Below is a small trained network, with its code and all its weights. Each question gives an input and a class and asks what happens when units are switched off, that is, made to give their printed mean instead of their output.

import numpy as np


def w(rows, s, z=0):
    codes = np.array(rows[::2]) - 128.0
    scale = np.full(codes.shape[1], s)
    scale[-1] = z or s
    return codes * scale


def f(y):
    return np.maximum(y, 0)


def log_softmax(a):
    a = a - a.max(-1, keepdims=True)
    return a - np.log(np.exp(a).sum(-1, keepdims=True))


def net(x, mask):
    res = np.array(x, float).reshape(1, 7) / 4 @ E
    y = f(res @ A[0][:, :-1].T + A[0][:, -1])
    res = res + np.where(mask, y, B[0][:, -1]) @ B[0][:, :-1]
    return log_softmax(res[-1] @ U[:, :-1].T + U[:, -1])


A, B = {}, {}
E = w([
[127,127,128,168,194,126,2,224,146,152,175],'x0',
[164,107,76,149,26,27,145,159,42,108,207],'x1',
[137,122,129,122,124,128,123,115,138,142,141],'x2',
[118,139,129,130,131,127,131,146,112,108,109],'x3',
[144,138,122,117,123,126,120,126,139,127,128],'x4',
[126,131,141,116,128,135,121,133,97,121,122],'x5',
[243,52,213,159,151,128,185,148,146,59,134],'x6',
],0.015)
A[0] = w([
[90,150,163,98,114,169,162,90,122,146,56,214],'n0',
[254,68,215,148,156,136,185,182,147,97,126,138],'n1',
[141,122,69,146,18,79,153,149,65,111,189,157],'n2',
[202,75,200,158,92,135,194,105,131,86,89,96],'n3',
[129,142,114,87,90,132,248,42,107,132,76,255],'n4',
[187,92,102,183,82,44,142,154,71,85,192,90],'n5',
],0.0092,0.0082)
B[0] = w([
[123,115,107,116,92,189,116,106,162,131,85,200],'n0',
[140,65,196,169,153,167,166,128,133,6,160,255],'n1',
[143,126,98,89,163,41,166,146,41,153,120,238],'n2',
[106,111,130,88,121,105,78,92,161,6,134,215],'n3',
[142,142,68,34,93,116,212,45,161,115,105,248],'n4',
[166,96,162,155,91,75,72,117,66,123,149,232],'n5',
],0.015,0.022)
U = w([
[116,168,95,91,65,187,148,101,169,182,73,164],'0',
[151,149,61,77,124,82,190,125,70,175,107,94],'1',
[121,119,138,135,101,176,161,86,177,72,101,80],'2',
[162,108,119,102,110,70,151,103,97,71,134,45],'3',
[74,175,103,153,226,186,18,151,157,210,79,254],'4',
[112,153,51,137,122,77,61,231,82,214,183,161],'5',
[142,105,165,169,249,196,131,183,161,101,131,150],'6',
[174,106,173,216,94,91,93,164,80,109,151,93],'7',
],0.012,0.0079)

Each question gives the input, the list of numbers given to net, and the class t.
The units are the neurons (one row each of A and B). Each row of codes is followed by its name. A weight is (code - 128) times the scale printed after its matrix; where a second scale follows, it is the last column's (A, B and U).
mask holds one flag per neuron, in row order. A switched-off neuron (its flag False) gives its mean, the last column of its row in B, instead of its output. The means were averaged over made-up inputs and are rounded, as every weight is.
A unit's drop is (log p(t) with every unit on - log p(t) with that unit switched off) / (log p(t) with every unit on - log p(t) with every unit switched off).
The circuit of an input: a set's keep is (log p(t) with only the set's units on - log p(t) with every unit switched off) / (log p(t) with every unit on - log p(t) with every unit switched off). Starting from all 6 units, units are removed one at a time, each time the one whose removal leaves the highest keep (on an exact tie, the one counted first), for as long as the keep stays at least 0.8.
circuit, biggest first: the units of the circuit, biggest drop first
unit that matters most: the unit with the biggest drop
k most important neurons: the k neurons with the biggest drops, biggest first
drop of u: that unit's drop, to one decimal
input [-2,0,-1,-6,5,8,-2], class 0: circuit, biggest first	n2, n1, n5
input [1,5,-4,-2,4,4,-6], class 5: circuit, biggest first	n4, n1
input [6,-1,-6,4,6,2,1], class 6: circuit, biggest first	n5, n4
input [2,-5,7,4,4,7,2], class 6: circuit, biggest first	n4
input [3,-8,3,2,-5,-1,-4], class 4: circuit, biggest first	n4, n1
input [7,0,4,8,6,-7,-6], class 4: circuit, biggest first	n2, n1
input [4,-5,-2,5,-6,2,-5], class 4: 2 most important neurons	n4, n1
input [7,4,6,3,-4,-5,1], class 7: 2 most important neurons	n4, n5
input [1,8,0,5,1,-7,-2], class 5: 4 most important neurons	n4, n1, n2, n5
input [-4,8,-4,-7,8,-4,0], class 1: 2 most important neurons	n2, n1
input [7,0,-3,-2,1,5,-3], class 4: 4 most important neurons	n1, n2, n5, n4
input [3,7,8,-5,3,3,2], class 7: 2 most important neurons	n4, n5
input [6,1,-8,8,0,-8,8], class 7: 2 most important neurons	n5, n4
input [6,7,-7,0,4,2,0], class 5: most important neuron	n1
input [1,2,5,-8,-1,-4,-6], class 5: 2 most important neurons	n4, n1
input [0,-4,5,-1,6,5,0], class 0: 2 most important neurons	n1, n3
input [-3,4,3,2,-6,0,0], class 1: 2 most important neurons	n1, n2
input [-7,-5,-7,-6,0,8,-4], class 0: drop of n3	0.0
input [1,7,-5,-6,6,-8,-7], class 5: drop of n4	0.5
input [6,2,0,6,-1,3,0], class 5: drop of n1	0.6
input [3,2,-7,-8,3,-3,2], class 7: drop of n4	0.5
input [3,-7,-5,5,8,-8,-5], class 4: unit that matters most	n4
input [2,0,8,5,8,3,-1], class 4: 4 most important neurons	n1, n4, n2, n5
